Here is a tiny trained network, its code and every weight. The questions are about switching its units off for an input and a target symbol, where a switched-off unit gives its printed mean instead of its output.

import numpy as np


def w(rows, s, z=0):
    codes = np.array(rows[::2]) - 128.0
    scale = np.full(codes.shape[1], s)
    scale[-1] = z or s
    return codes * scale


def f(y):
    return y / 2 * (1 + np.tanh(0.7978845608 * (y + 0.044715 * y**3)))


def softmax(a):
    e = np.exp(a - a.max(-1, keepdims=True))
    return e / e.sum(-1, keepdims=True)


def log_softmax(a):
    a = a - a.max(-1, keepdims=True)
    return a - np.log(np.exp(a).sum(-1, keepdims=True))


def net(x, mask):
    ids = ['ΘΞΣΨαβγεζημπφ'.index(c) for c in x.split()]
    T = len(ids)
    res = E[ids] + P[:T]
    u = 0
    for l in range(2):
        q, k, v = (res @ M[l].T for M in (Q, K, V))
        z = softmax(np.where(np.tri(T) > 0, q @ k.T / 3**0.5, -1e9)) @ v
        res = res + np.where(mask[u], z, O[l][:, -1]) @ O[l][:, :-1]
        u += 1
        y = f(res @ A[l][:, :-1].T + A[l][:, -1])
        res = res + np.where(mask[u : u + 12], y, B[l][:, -1]) @ B[l][:, :-1]
        u += 12
    return log_softmax(res[-1] @ U[:, :-1].T + U[:, -1])


Q, K, V, O, A, B = {}, {}, {}, {}, {}, {}
E = w([
[183,130,53],'Θ',
[83,140,150],'Ξ',
[66,96,197],'Σ',
[132,174,174],'Ψ',
[230,2,42],'α',
[138,80,191],'β',
[65,174,61],'γ',
[73,105,182],'ε',
[63,114,187],'ζ',
[163,152,34],'η',
[121,224,102],'μ',
[78,106,213],'π',
[119,173,77],'φ',
],0.0069)
P = w([
[204,86,82],'0',
[116,194,133],'1',
[59,104,35],'2',
[122,41,254],'3',
[115,185,137],'4',
[62,98,64],'5',
],0.0084)
Q[0] = w([
[175,153,172],'L0H1',
[11,53,102],'L0H1',
[204,25,169],'L0H1',
],0.011)
K[0] = w([
[184,172,170],'L0H1',
[64,132,2],'L0H1',
[75,250,195],'L0H1',
],0.0085)
V[0] = w([
[151,151,162],'L0H1',
[128,2,109],'L0H1',
[166,153,148],'L0H1',
],0.0077)
O[0] = w([
[119,141,161,2],'L0H1',
[106,2,106,190],'L0H1',
[132,133,161,80],'L0H1',
],0.0081,0.00065)
A[0] = w([
[248,142,99,25],'L0N1',
[39,186,69,24],'L0N2',
[93,145,139,114],'L0N3',
[161,60,72,7],'L0N4',
[107,130,26,188],'L0N5',
[92,110,144,105],'L0N6',
[109,142,172,255],'L0N7',
[138,120,143,52],'L0N8',
[138,114,133,186],'L0N9',
[184,195,139,87],'L0N10',
[163,104,127,28],'L0N11',
[129,80,190,98],'L0N12',
],0.016,0.0025)
B[0] = w([
[178,252,128,150],'L0N1',
[13,157,104,209],'L0N2',
[128,167,147,137],'L0N3',
[52,161,149,169],'L0N4',
[158,42,59,255],'L0N5',
[138,162,105,133],'L0N6',
[184,161,157,165],'L0N7',
[109,109,123,114],'L0N8',
[145,117,140,139],'L0N9',
[176,98,78,146],'L0N10',
[126,139,169,117],'L0N11',
[124,52,103,149],'L0N12',
],0.023,0.0062)
Q[1] = w([
[253,241,7],'L1H1',
[24,111,136],'L1H1',
[234,222,20],'L1H1',
],0.0048)
K[1] = w([
[238,250,4],'L1H1',
[5,103,162],'L1H1',
[224,219,23],'L1H1',
],0.0036)
V[1] = w([
[190,91,130],'L1H1',
[36,145,2],'L1H1',
[195,67,44],'L1H1',
],0.0036)
O[1] = w([
[130,71,137,121],'L1H1',
[219,228,1,255],'L1H1',
[190,94,59,200],'L1H1',
],0.0044,0.0081)
A[1] = w([
[47,137,131,73],'L1N1',
[98,81,133,75],'L1N2',
[21,233,156,81],'L1N3',
[197,144,130,2],'L1N4',
[136,250,165,121],'L1N5',
[98,99,126,73],'L1N6',
[126,136,119,115],'L1N7',
[173,165,94,200],'L1N8',
[148,143,215,166],'L1N9',
[79,153,92,221],'L1N10',
[170,156,173,177],'L1N11',
[128,164,173,77],'L1N12',
],0.014,0.0047)
B[1] = w([
[163,176,86,171],'L1N1',
[117,191,132,156],'L1N2',
[3,127,84,163],'L1N3',
[72,190,92,153],'L1N4',
[143,172,249,169],'L1N5',
[113,182,139,155],'L1N6',
[117,118,129,140],'L1N7',
[146,63,93,213],'L1N8',
[161,153,52,147],'L1N9',
[136,97,204,254],'L1N10',
[191,173,131,152],'L1N11',
[121,179,99,128],'L1N12',
],0.026,0.015)
U = w([
[148,106,162,233],'Θ',
[113,122,3,93],'Ξ',
[152,228,147,66],'Σ',
[51,167,38,88],'Ψ',
[184,164,165,155],'α',
[111,211,132,131],'β',
[211,18,133,2],'γ',
[94,149,211,27],'ε',
[98,193,134,151],'ζ',
[215,69,195,203],'η',
[64,45,152,148],'μ',
[75,232,138,44],'π',
[179,196,45,167],'φ',
],0.0064,0.0078)

Each question gives the input, a string of symbols that net reads in full, and the target symbol t.
The units are the heads (3 rows each of Q, K, V and O) and the neurons (one row each of A and B). Each row of codes is followed by its name. A weight is (code - 128) times the scale printed after its matrix; where a second scale follows, it is the last column's (O, A, B and U).
mask holds one flag per unit, layer by layer, with each layer's heads first. A switched-off unit (its flag False) gives its mean, the last column of its rows in O or B, instead of its output. The means were averaged over made-up inputs and are rounded, as every weight is.
A unit's drop is (log p(t) with every unit on - log p(t) with that unit switched off) / (log p(t) with every unit on - log p(t) with every unit switched off).
The circuit of an input: a set's keep is (log p(t) with only the set's units on - log p(t) with every unit switched off) / (log p(t) with every unit on - log p(t) with every unit switched off). Starting from the 12 units with the biggest drops (on a tie, the unit counted first), units are removed one at a time, each time the one whose removal leaves the highest keep (on an exact tie, the one counted first), for as long as the keep stays at least 0.8.
circuit, biggest first: the units of the circuit, biggest drop first
most important unit: the unit with the biggest drop
k most important neurons: the k neurons with the biggest drops, biggest first
k most important neurons of layer l: the k neurons of layer l with the biggest drops, biggest first
input ζ Ψ μ μ ζ, target π: 3 most important neurons : [L0N5 L1N3 L1N5]
input ε μ ζ γ Ψ, target α: 3 most important neurons : [L0N5 L0N2 L0N10]
input μ ε α Σ μ, target η: circuit, biggest first : [L1N3 L1N4]
input μ μ β μ, target φ: 2 most important neurons : [L0N2 L0N5]
input μ μ ζ Ψ, target φ: 2 most important neurons : [L0N7 L1N10]
input α α γ μ Ψ, target η: 4 most important neurons : [L0N2 L0N1 L1N3 L0N5]
input μ φ μ, target μ: circuit, biggest first : [L1N10 L0N2]
input α μ Θ ζ, target φ: circuit, biggest first : [L1N10 L0N7 L0N5 L1N9]
input ζ γ η η γ, target Ψ: circuit, biggest first : [L0N2]
input η μ μ, target η: 2 most important neurons of layer 1 : [L1N10 L1N3]
input γ μ μ η β, target φ: 2 most important neurons of layer 0 : [L0N2 L0N4]
input μ μ η, target μ: 2 most important neurons of layer 1 : [L1N10 L1N11]
input μ Θ Ψ, target μ: circuit, biggest first : [L1N10 L0N2 L1N3]
input Θ γ φ μ Θ, target Ξ: 2 most important neurons of layer 0 : [L0N2 L0N10]
input γ Θ γ Θ Θ ζ, target γ: most important unit : L1H1
input Θ Θ μ γ, target φ: circuit, biggest first : [L1N10 L0N2]
input μ μ μ Θ μ ε, target μ: 3 most important neurons : [L0N2 L1N10 L1N3]
input μ π μ μ η Σ, target μ: 2 most important neurons of layer 1 : [L1N10 L1N3]
input η Θ γ μ Ξ Θ, target γ: 2 most important neurons of layer 0 : [L0N5 L0N2]
input α Θ Σ η Ψ, target η: circuit, biggest first : [L1N3]
input Σ Θ μ Ψ μ π, target μ: 2 most important neurons : [L0N5 L1N3]
input α μ Θ α, target φ: 2 most important neurons : [L0N2 L0N12]
input α μ Θ μ ζ, target η: circuit, biggest first : [L1N4 L1N3]
